Below is a small trained network, with its code and all its weights. Each question gives an input and a class and asks what happens when units are switched off, that is, made to give their printed mean instead of their output.

import numpy as np


def w(rows, s, z=0):
    codes = np.array(rows[::2]) - 128.0
    scale = np.full(codes.shape[1], s)
    scale[-1] = z or s
    return codes * scale


def f(y):
    return y / 2 * (1 + np.tanh(0.7978845608 * (y + 0.044715 * y**3)))


def log_softmax(a):
    a = a - a.max(-1, keepdims=True)
    return a - np.log(np.exp(a).sum(-1, keepdims=True))


def net(x, mask):
    res = np.array(x, float).reshape(1, 8) / 4 @ E
    y = f(res @ A[0][:, :-1].T + A[0][:, -1])
    res = res + np.where(mask, y, B[0][:, -1]) @ B[0][:, :-1]
    return log_softmax(res[-1] @ U[:, :-1].T + U[:, -1])


A, B = {}, {}
E = w([
[153,120,147,117,114,104,131,143,103,145,125,139],'x0',
[84,128,136,103,95,156,111,157,92,129,105,110],'x1',
[114,124,113,145,136,144,128,127,145,133,125,113],'x2',
[124,129,130,117,112,129,154,138,101,151,125,147],'x3',
[89,121,101,141,98,123,137,153,111,164,68,141],'x4',
[174,242,120,143,36,166,46,121,122,204,169,151],'x5',
[60,84,86,34,191,90,42,146,151,241,186,175],'x6',
[63,203,90,131,158,41,144,82,75,173,122,2],'x7',
],0.0092)
A[0] = w([
[94,36,151,185,204,153,129,116,125,133,98,102,2],'N0',
[131,34,163,86,162,114,182,127,106,111,87,56,11],'N1',
[148,115,126,112,167,130,138,136,162,98,133,118,172],'N2',
[102,189,129,108,154,51,153,96,91,150,103,74,188],'N3',
[120,202,105,156,182,54,176,140,88,148,136,61,107],'N4',
[132,71,144,130,195,94,132,121,113,98,96,116,98],'N5',
[123,198,115,120,158,81,140,106,85,160,116,62,192],'N6',
[109,135,130,140,121,110,93,148,104,108,128,57,207],'N7',
[74,193,107,170,126,41,138,104,128,177,147,2,183],'N8',
[182,196,139,221,90,160,135,158,118,76,96,87,44],'N9',
[163,215,79,141,69,140,81,64,130,165,138,148,30],'N10',
[173,191,146,159,74,211,76,116,202,195,103,190,169],'N11',
[205,67,190,113,104,153,123,167,161,157,115,141,230],'N12',
[137,163,182,184,78,148,204,109,71,94,92,83,43],'N13',
[143,67,145,161,103,228,95,191,216,100,94,252,242],'N14',
[120,88,78,44,169,120,88,174,158,206,179,155,94],'N15',
[164,163,118,122,97,138,66,125,87,188,130,124,4],'N16',
[121,62,99,104,141,107,150,175,149,70,99,161,85],'N17',
[217,114,223,217,91,207,164,152,139,77,15,135,167],'N18',
[95,58,159,117,196,93,218,150,130,93,79,119,20],'N19',
[185,186,109,188,16,148,45,116,124,178,188,83,37],'N20',
[96,104,128,96,177,143,89,164,136,174,146,190,197],'N21',
[66,122,122,79,156,97,39,137,173,167,134,159,46],'N22',
],0.0071,0.00096)
B[0] = w([
[101,122,148,139,132,147,137,84,119,169,135,138,171],'N0',
[106,45,137,119,194,155,156,61,110,200,27,165,189],'N1',
[120,123,140,135,164,171,150,118,101,117,133,167,147],'N2',
[139,126,126,187,100,128,74,202,91,90,167,130,208],'N3',
[129,121,166,119,82,116,105,199,143,53,188,139,211],'N4',
[71,97,133,119,105,142,121,104,127,160,88,150,172],'N5',
[108,141,136,111,97,144,78,190,90,122,218,199,203],'N6',
[134,118,116,149,108,136,165,149,131,125,177,128,157],'N7',
[119,117,120,195,82,172,117,199,47,67,170,173,242],'N8',
[146,192,105,102,96,84,212,81,202,140,80,42,211],'N9',
[85,35,188,99,169,174,108,55,96,180,53,159,197],'N10',
[92,43,195,93,188,148,122,110,97,145,136,191,215],'N11',
[119,113,129,154,115,152,124,135,111,78,216,149,185],'N12',
[175,179,59,101,129,122,185,117,181,145,102,113,211],'N13',
[102,115,146,175,61,144,85,233,75,16,226,172,254],'N14',
[199,195,41,119,114,119,201,130,174,141,95,63,207],'N15',
[102,108,108,122,145,157,159,91,121,156,74,171,172],'N16',
[22,90,183,91,161,135,103,131,128,102,136,160,170],'N17',
[209,214,62,122,137,129,167,153,111,131,115,95,251],'N18',
[68,112,150,94,164,174,113,83,113,155,80,109,205],'N19',
[62,67,161,124,173,173,127,71,120,193,66,135,223],'N20',
[195,196,64,114,71,68,149,186,139,115,102,43,184],'N21',
[153,246,111,72,131,75,182,67,253,166,152,109,190],'N22',
],0.007,0.012)
U = w([
[110,147,165,186,87,143,70,229,82,42,249,184,253],'0',
[209,242,38,85,129,107,169,102,230,144,101,72,78],'1',
[37,64,254,91,197,157,103,20,109,180,62,177,28],'2',
],0.009,0.0013)

Each question gives the input, the list of numbers given to net, and the class t.
The units are the neurons (one row each of A and B). Each row of codes is followed by its name. A weight is (code - 128) times the scale printed after its matrix; where a second scale follows, it is the last column's (A, B and U).
mask holds one flag per neuron, in row order. A switched-off neuron (its flag False) gives its mean, the last column of its row in B, instead of its output. The means were averaged over made-up inputs and are rounded, as every weight is.
A unit's drop is (log p(t) with every unit on - log p(t) with that unit switched off) / (log p(t) with every unit on - log p(t) with every unit switched off).
The circuit of an input: a set's keep is (log p(t) with only the set's units on - log p(t) with every unit switched off) / (log p(t) with every unit on - log p(t) with every unit switched off). Starting from the 12 units with the biggest drops (on a tie, the unit counted first), units are removed one at a time, each time the one whose removal leaves the highest keep (on an exact tie, the one counted first), for as long as the keep stays at least 0.8.
circuit, biggest first: the units of the circuit, biggest drop first
most important unit: the unit with the biggest drop
top k neurons: the k neurons with the biggest drops, biggest first
drop of u: that unit's drop, to one decimal
input [3,4,0,-6,6,6,7,5], class 1: circuit, biggest first	(N22)
input [-3,6,-1,-3,-7,-8,8,-5], class 1: top 3 neurons	(N15, N21, N22)
input [2,-3,-6,1,3,-8,-7,-7], class 2: top 3 neurons	(N1, N19, N17)
input [5,-4,-6,2,-3,3,-3,2], class 1: top 2 neurons	(N14, N1)
input [-6,-5,0,-2,-3,6,-5,6], class 0: top 2 neurons	(N8, N4)
input [-1,5,1,2,0,-4,7,7], class 0: top 4 neurons	(N8, N3, N6, N9)
input [1,-8,3,5,2,4,-7,7], class 0: top 2 neurons	(N8, N6)
input [4,7,-1,5,0,7,6,4], class 2: top 2 neurons	(N10, N20)
input [4,2,6,4,0,-4,-3,0], class 2: top 2 neurons	(N15, N21)
input [-5,-2,-6,0,5,-5,-8,8], class 0: top 3 neurons	(N8, N4, N3)
input [-1,6,0,5,-2,7,-4,6], class 2: top 2 neurons	(N20, N10)
input [8,-2,-7,0,6,-4,-6,4], class 1: top 2 neurons	(N13, N14)
input [8,0,-2,7,3,-8,-8,2], class 1: drop of N9	0.2
input [-7,0,2,5,7,7,0,-6], class 2: most important unit	N11
input [-1,0,-2,5,-8,7,-1,-5], class 2: drop of N20	0.1
input [2,1,-2,-7,6,-6,7,1], class 1: drop of N15	0.5
